Below is a small trained network, with its code and all its weights. Each question gives an input and a target symbol and asks what happens when units are switched off, that is, made to give their printed mean instead of their output.

import numpy as np


def w(rows, s, z=0):
    codes = np.array(rows[::2]) - 128.0
    scale = np.full(codes.shape[1], s)
    scale[-1] = z or s
    return codes * scale


def norm(h):
    return h / np.sqrt((h * h).mean(-1, keepdims=True) + 1e-5)


def softmax(a):
    e = np.exp(a - a.max(-1, keepdims=True))
    return e / e.sum(-1, keepdims=True)


def log_softmax(a):
    a = a - a.max(-1, keepdims=True)
    return a - np.log(np.exp(a).sum(-1, keepdims=True))


def net(x, mask):
    ids = ['αδηθλπψ'.index(c) for c in x.split()]
    T = len(ids)
    res = E[ids] + P[:T]
    u = 0
    for l in range(3):
        r = norm(res)
        for j in range(3):
            rows = slice(3 * j, 3 * j + 3)
            q, k, v = (r @ M[l][rows].T for M in (Q, K, V))
            z = softmax(np.where(np.tri(T) > 0, q @ k.T / 3**0.5, -1e9)) @ v
            o = O[l][rows]
            res = res + np.where(mask[u + j], z, o[:, -1]) @ o[:, :-1]
        u += 3
    return log_softmax(norm(res)[-1] @ U[:, :-1].T + U[:, -1])


Q, K, V, O = {}, {}, {}, {}
E = w([
[85,140,53,63],'α',
[186,141,188,71],'δ',
[108,61,155,75],'η',
[20,130,254,137],'θ',
[182,49,73,165],'λ',
[41,211,169,46],'π',
[173,139,148,191],'ψ',
],0.0046)
P = w([
[56,54,153,68],'0',
[90,62,127,135],'1',
[98,87,117,189],'2',
[93,116,116,212],'3',
[91,145,114,228],'4',
[96,164,114,243],'5',
[98,184,113,251],'6',
],0.0016)
Q[0] = w([
[104,111,94,43],'L0H1',
[80,95,95,84],'L0H1',
[79,127,79,134],'L0H1',
[154,1,176,126],'L0H2',
[93,156,139,40],'L0H2',
[157,176,203,211],'L0H2',
[135,174,93,72],'L0H3',
[108,94,146,167],'L0H3',
[123,58,128,133],'L0H3',
],0.009)
K[0] = w([
[14,112,21,131],'L0H1',
[42,131,19,214],'L0H1',
[133,183,85,218],'L0H1',
[192,17,205,94],'L0H2',
[22,183,134,8],'L0H2',
[255,225,245,226],'L0H2',
[186,110,202,109],'L0H3',
[45,128,75,115],'L0H3',
[107,165,95,190],'L0H3',
],0.0056)
V[0] = w([
[62,122,147,108],'L0H1',
[199,107,188,86],'L0H1',
[169,169,207,61],'L0H1',
[103,196,100,163],'L0H2',
[119,1,142,150],'L0H2',
[122,184,171,205],'L0H2',
[174,161,123,97],'L0H3',
[159,109,80,103],'L0H3',
[46,52,97,101],'L0H3',
],0.0039)
O[0] = w([
[159,189,98,93,188],'L0H1',
[94,64,66,146,120],'L0H1',
[56,81,34,214,125],'L0H1',
[181,27,157,83,98],'L0H2',
[43,229,109,147,181],'L0H2',
[76,55,74,67,44],'L0H2',
[158,163,159,255,105],'L0H3',
[162,102,134,114,146],'L0H3',
[135,20,77,82,252],'L0H3',
],0.0021,0.0017)
Q[1] = w([
[79,143,101,75],'L1H1',
[116,117,41,140],'L1H1',
[53,159,237,65],'L1H1',
[133,126,97,17],'L1H2',
[122,70,90,202],'L1H2',
[103,175,254,159],'L1H2',
[116,131,176,16],'L1H3',
[206,202,88,210],'L1H3',
[103,34,160,228],'L1H3',
],0.008)
K[1] = w([
[92,145,134,62],'L1H1',
[79,152,19,104],'L1H1',
[190,117,178,85],'L1H1',
[80,254,110,41],'L1H2',
[160,107,208,171],'L1H2',
[94,65,78,187],'L1H2',
[50,110,121,59],'L1H3',
[197,183,106,158],'L1H3',
[167,59,223,197],'L1H3',
],0.009)
V[1] = w([
[88,128,188,85],'L1H1',
[75,93,2,62],'L1H1',
[212,95,206,90],'L1H1',
[86,126,69,160],'L1H2',
[187,75,180,127],'L1H2',
[133,123,221,152],'L1H2',
[93,151,88,61],'L1H3',
[139,86,36,62],'L1H3',
[170,143,21,209],'L1H3',
],0.0034)
O[1] = w([
[153,25,161,185,181],'L1H1',
[181,155,205,116,252],'L1H1',
[42,87,72,210,120],'L1H1',
[251,106,134,157,156],'L1H2',
[114,109,186,78,75],'L1H2',
[56,154,186,112,58],'L1H2',
[73,48,101,154,222],'L1H3',
[23,77,174,129,228],'L1H3',
[123,124,152,49,61],'L1H3',
],0.0034,0.0015)
Q[2] = w([
[237,102,72,127],'L2H1',
[137,98,67,79],'L2H1',
[83,47,138,75],'L2H1',
[92,7,116,153],'L2H2',
[193,84,130,238],'L2H2',
[120,192,188,128],'L2H2',
[106,81,235,162],'L2H3',
[67,48,23,80],'L2H3',
[2,66,120,71],'L2H3',
],0.0065)
K[2] = w([
[150,55,125,61],'L2H1',
[106,113,98,45],'L2H1',
[73,180,145,112],'L2H1',
[187,116,236,254],'L2H2',
[201,201,100,169],'L2H2',
[120,85,77,89],'L2H2',
[168,165,206,42],'L2H3',
[190,149,92,196],'L2H3',
[188,170,167,172],'L2H3',
],0.0059)
V[2] = w([
[120,189,123,70],'L2H1',
[239,60,79,56],'L2H1',
[145,114,171,192],'L2H1',
[227,107,76,134],'L2H2',
[169,43,124,155],'L2H2',
[181,106,239,205],'L2H2',
[173,105,201,112],'L2H3',
[63,148,89,85],'L2H3',
[149,217,76,3],'L2H3',
],0.0034)
O[2] = w([
[33,129,220,197,72],'L2H1',
[122,180,135,189,239],'L2H1',
[123,116,46,104,65],'L2H1',
[94,93,52,149,105],'L2H2',
[87,127,79,107,239],'L2H2',
[55,98,206,134,75],'L2H2',
[242,154,145,149,108],'L2H3',
[76,184,59,77,170],'L2H3',
[139,114,105,3,4],'L2H3',
],0.0034,0.0012)
U = w([
[255,37,102,136,48],'α',
[67,188,199,57,100],'δ',
[62,241,94,193,64],'η',
[100,145,230,151,94],'θ',
[62,9,91,199,162],'λ',
[213,189,217,161,112],'π',
[150,95,76,6,253],'ψ',
],0.011,0.0027)

Each question gives the input, a string of symbols that net reads in full, and the target symbol t.
The units are the heads (3 rows each of Q, K, V and O). Each row of codes is followed by its name. A weight is (code - 128) times the scale printed after its matrix; where a second scale follows, it is the last column's (O and U).
mask holds one flag per head, layer by layer. A switched-off head (its flag False) gives its mean, the last column of its rows in O, instead of its output. The means were averaged over made-up inputs and are rounded, as every weight is.
A unit's drop is (log p(t) with every unit on - log p(t) with that unit switched off) / (log p(t) with every unit on - log p(t) with every unit switched off).
The circuit of an input: a set's keep is (log p(t) with only the set's units on - log p(t) with every unit switched off) / (log p(t) with every unit on - log p(t) with every unit switched off). Starting from all 9 units, units are removed one at a time, each time the one whose removal leaves the highest keep (on an exact tie, the one counted first), for as long as the keep stays at least 0.8.
units of the circuit, in order: the units of the circuit, biggest drop first
unit that matters most: the unit with the biggest drop
heads that matter: for each layer, one digit per head in row order, 1 if its drop is at least 0.15 and else 0, layers parted by /
drop when u is switched off: that unit's drop, to one decimal
input λ λ λ θ δ η ψ, target λ: units of the circuit, in order => L0H1
input π π δ, target λ: heads that matter => 000 / 100 / 000
input α λ α α α, target ψ: heads that matter => 000 / 111 / 011
input δ α λ α δ δ, target η: units of the circuit, in order => L0H3, L1H1
input ψ η δ η α λ θ, target λ: units of the circuit, in order => L1H1, L2H1
input π δ ψ ψ α, target λ: units of the circuit, in order => L0H2, L2H3
input α λ α, target α: heads that matter => 010 / 110 / 101
input α ψ α, target π: units of the circuit, in order => L1H1, L2H1, L1H2
input η π π δ θ α, target λ: units of the circuit, in order => L1H3, L0H2
input δ ψ δ α ψ, target η: heads that matter => 101 / 111 / 001
input π α δ α δ, target ψ: heads that matter => 101 / 011 / 111
input α α θ α π α, target δ: units of the circuit, in order => L2H1, L1H1
input α α δ λ λ λ λ, target η: heads that matter => 010 / 111 / 000
input η α θ η δ α ψ, target λ: unit that matters most => L0H1
input δ ψ ψ, target η: heads that matter => 001 / 101 / 001
input α α λ λ λ δ θ, target λ: heads that matter => 010 / 100 / 000
input λ ψ η λ, target π: heads that matter => 010 / 111 / 000
input ψ η λ δ λ α λ, target η: drop when L1H3 is switched off => 0.5
input α θ δ α η α δ, target ψ: drop when L0H1 is switched off => 1.2
input δ λ δ δ, target η: drop when L0H3 is switched off => 0.9
